Below are the code and all the weights of a small trained network. Each question names an input and a target symbol and asks about switching units off, where a switched-off unit gives its printed mean instead of its output.

import numpy as np


def w(rows, s, z=0):
    codes = np.array(rows[::2]) - 128.0
    scale = np.full(codes.shape[1], s)
    scale[-1] = z or s
    return codes * scale


def softmax(a):
    e = np.exp(a - a.max(-1, keepdims=True))
    return e / e.sum(-1, keepdims=True)


def log_softmax(a):
    a = a - a.max(-1, keepdims=True)
    return a - np.log(np.exp(a).sum(-1, keepdims=True))


def net(x, mask):
    ids = ['αβγδζηθλμξπστφψω'.index(c) for c in x.split()]
    T = len(ids)
    res = E[ids] + P[:T]
    u = 0
    for l in range(3):
        r = res
        for j in range(3):
            rows = slice(3 * j, 3 * j + 3)
            q, k, v = (r @ M[l][rows].T for M in (Q, K, V))
            z = softmax(np.where(np.tri(T) > 0, q @ k.T / 3**0.5, -1e9)) @ v
            o = O[l][rows]
            res = res + np.where(mask[u + j], z, o[:, -1]) @ o[:, :-1]
        u += 3
    return log_softmax(res[-1] @ U[:, :-1].T + U[:, -1])


Q, K, V, O = {}, {}, {}, {}
E = w([
[115,160,139],'α',
[116,159,139],'β',
[115,160,138],'γ',
[116,160,139],'δ',
[116,161,139],'ζ',
[117,165,137],'η',
[114,163,140],'θ',
[115,178,142],'λ',
[178,121,99],'μ',
[171,53,99],'ξ',
[189,103,252],'π',
[158,99,116],'σ',
[95,116,180],'τ',
[106,35,156],'φ',
[154,116,130],'ψ',
[57,139,28],'ω',
],0.026)
P = w([
[50,99,25],'0',
[64,131,51],'1',
[64,137,71],'2',
[95,150,89],'3',
[112,148,117],'4',
[132,147,136],'5',
[150,145,161],'6',
[172,149,184],'7',
[191,141,208],'8',
[204,132,226],'9',
[216,114,255],'10',
],0.0051)
Q[0] = w([
[121,70,246],'L0H1',
[156,154,5],'L0H1',
[54,110,223],'L0H1',
[126,169,144],'L0H2',
[186,120,160],'L0H2',
[78,138,53],'L0H2',
[152,123,161],'L0H3',
[41,151,69],'L0H3',
[116,48,59],'L0H3',
],0.012)
K[0] = w([
[139,94,6],'L0H1',
[79,140,211],'L0H1',
[178,145,53],'L0H1',
[86,129,96],'L0H2',
[150,157,156],'L0H2',
[52,40,139],'L0H2',
[123,129,128],'L0H3',
[149,99,111],'L0H3',
[178,141,180],'L0H3',
],0.015)
V[0] = w([
[166,193,100],'L0H1',
[142,102,110],'L0H1',
[142,110,44],'L0H1',
[136,136,126],'L0H2',
[62,32,130],'L0H2',
[77,54,134],'L0H2',
[254,139,163],'L0H3',
[179,129,75],'L0H3',
[169,160,77],'L0H3',
],0.0044)
O[0] = w([
[111,104,156,149],'L0H1',
[132,164,150,114],'L0H1',
[64,203,252,142],'L0H1',
[130,129,134,129],'L0H2',
[95,119,12,101],'L0H2',
[87,132,4,106],'L0H2',
[24,166,164,4],'L0H3',
[112,124,58,117],'L0H3',
[120,74,35,142],'L0H3',
],0.0037)
Q[1] = w([
[162,120,134],'L1H1',
[151,103,135],'L1H1',
[172,108,102],'L1H1',
[125,110,108],'L1H2',
[176,133,93],'L1H2',
[145,118,137],'L1H2',
[94,253,166],'L1H3',
[94,209,143],'L1H3',
[171,59,95],'L1H3',
],0.03)
K[1] = w([
[225,139,161],'L1H1',
[169,183,167],'L1H1',
[164,53,252],'L1H1',
[59,162,107],'L1H2',
[180,230,57],'L1H2',
[139,202,159],'L1H2',
[243,113,228],'L1H3',
[196,92,225],'L1H3',
[27,114,17],'L1H3',
],0.012)
V[1] = w([
[123,68,53],'L1H1',
[247,195,70],'L1H1',
[98,180,74],'L1H1',
[57,155,88],'L1H2',
[98,128,141],'L1H2',
[85,51,129],'L1H2',
[248,228,59],'L1H3',
[110,73,65],'L1H3',
[58,195,148],'L1H3',
],0.012)
O[1] = w([
[191,60,171,168],'L1H1',
[254,227,67,128],'L1H1',
[164,164,198,253],'L1H1',
[184,176,230,138],'L1H2',
[154,132,132,142],'L1H2',
[158,33,138,115],'L1H2',
[206,242,114,89],'L1H3',
[179,85,184,25],'L1H3',
[49,195,187,174],'L1H3',
],0.0082,0.0063)
Q[2] = w([
[162,137,46],'L2H1',
[116,2,159],'L2H1',
[229,141,40],'L2H1',
[163,76,77],'L2H2',
[112,172,178],'L2H2',
[191,53,137],'L2H2',
[146,99,79],'L2H3',
[144,139,77],'L2H3',
[40,135,63],'L2H3',
],0.0091)
K[2] = w([
[253,132,120],'L2H1',
[125,81,174],'L2H1',
[253,99,45],'L2H1',
[143,70,101],'L2H2',
[110,174,165],'L2H2',
[143,98,177],'L2H2',
[155,139,103],'L2H3',
[159,118,104],'L2H3',
[124,116,48],'L2H3',
],0.011)
V[2] = w([
[172,147,126],'L2H1',
[131,138,139],'L2H1',
[94,135,253],'L2H1',
[70,147,108],'L2H2',
[125,105,56],'L2H2',
[137,55,100],'L2H2',
[87,134,7],'L2H3',
[68,157,167],'L2H3',
[75,200,151],'L2H3',
],0.0068)
O[2] = w([
[185,129,134,116],'L2H1',
[130,134,136,141],'L2H1',
[72,101,185,254],'L2H1',
[146,158,169,153],'L2H2',
[181,47,158,47],'L2H2',
[187,99,89,21],'L2H2',
[172,156,208,45],'L2H3',
[190,92,85,208],'L2H3',
[170,1,116,215],'L2H3',
],0.0055,0.0081)
U = w([
[180,162,104,140],'α',
[116,138,129,56],'β',
[125,123,123,88],'γ',
[108,118,61,206],'δ',
[137,121,150,169],'ζ',
[125,73,108,139],'η',
[126,123,119,85],'θ',
[121,128,115,83],'λ',
[124,121,119,98],'μ',
[168,92,94,254],'ξ',
[123,131,124,52],'π',
[158,120,126,193],'σ',
[42,110,87,110],'τ',
[136,126,110,224],'φ',
[85,204,134,42],'ψ',
[194,111,250,118],'ω',
],0.013,0.0059)

Each question gives the input, a string of symbols that net reads in full, and the target symbol t.
The units are the heads (3 rows each of Q, K, V and O). Each row of codes is followed by its name. A weight is (code - 128) times the scale printed after its matrix; where a second scale follows, it is the last column's (O and U).
mask holds one flag per head, layer by layer. A switched-off head (its flag False) gives its mean, the last column of its rows in O, instead of its output. The means were averaged over made-up inputs and are rounded, as every weight is.
A unit's drop is (log p(t) with every unit on - log p(t) with that unit switched off) / (log p(t) with every unit on - log p(t) with every unit switched off).
The circuit of an input: a set's keep is (log p(t) with only the set's units on - log p(t) with every unit switched off) / (log p(t) with every unit on - log p(t) with every unit switched off). Starting from all 9 units, units are removed one at a time, each time the one whose removal leaves the highest keep (on an exact tie, the one counted first), for as long as the keep stays at least 0.8.
units of the circuit, in order: the units of the circuit, biggest drop first
most important unit: the unit with the biggest drop
heads that matter: for each layer, one digit per head in row order, 1 if its drop is at least 0.15 and else 0, layers parted by /
input λ ω λ λ, target ω: heads that matter	000 / 100 / 000
input ω λ σ, target ω: units of the circuit, in order	L1H3
input τ ω ω λ α μ, target α: units of the circuit, in order	L1H1; L0H2
input η λ λ λ λ ξ ξ δ, target ξ: heads that matter	000 / 001 / 000
input μ λ β, target α: units of the circuit, in order	L1H3; L2H1
input τ δ σ λ λ λ, target ψ: heads that matter	010 / 001 / 000
input η λ α ω λ λ η, target ψ: heads that matter	001 / 111 / 010
input ξ λ λ λ η β μ μ λ ξ θ, target ξ: heads that matter	000 / 001 / 010
input τ λ α μ τ, target τ: units of the circuit, in order	L1H3; L0H1; L0H3
input β λ θ γ, target ψ: heads that matter	000 / 111 / 010
input β λ ψ λ ω θ λ λ β α, target ψ: units of the circuit, in order	L1H3; L1H2
input π α λ α θ λ λ π λ, target δ: units of the circuit, in order	L1H2; L1H3
input α ω λ τ τ, target τ: heads that matter	100 / 011 / 111
input ω λ α α λ ψ λ λ η, target ψ: units of the circuit, in order	L0H3; L1H2; L2H3; L1H1
input λ δ λ η μ λ α β, target ψ: heads that matter	011 / 111 / 010
input φ ξ μ, target η: heads that matter	010 / 101 / 010
input λ β λ λ λ δ ξ λ α, target ξ: units of the circuit, in order	L1H3; L1H2; L2H3
input ω η μ, target ω: heads that matter	010 / 011 / 000
input α τ λ ζ λ λ η ω ω π, target τ: heads that matter	000 / 110 / 000
input ω ξ α, target ω: units of the circuit, in order	L1H1
input λ π λ ω ζ ζ τ, target η: most important unit	L1H2
input ω λ τ λ ζ, target τ: units of the circuit, in order	L1H3; L0H1
input λ θ α λ λ ω τ λ δ, target τ: units of the circuit, in order	L1H3; L0H1
input δ λ λ ξ α μ λ λ, target α: heads that matter	000 / 001 / 100
input λ λ η τ α, target τ: heads that matter	000 / 001 / 000
input α τ β λ τ α γ, target τ: units of the circuit, in order	L1H3; L1H1
input λ ξ τ ω α η ω ψ μ φ τ, target η: heads that matter	000 / 011 / 011
input ξ α λ, target ξ: units of the circuit, in order	L1H3; L2H2
input λ τ μ, target τ: heads that matter	000 / 100 / 000
input φ λ λ, target η: units of the circuit, in order	L1H3
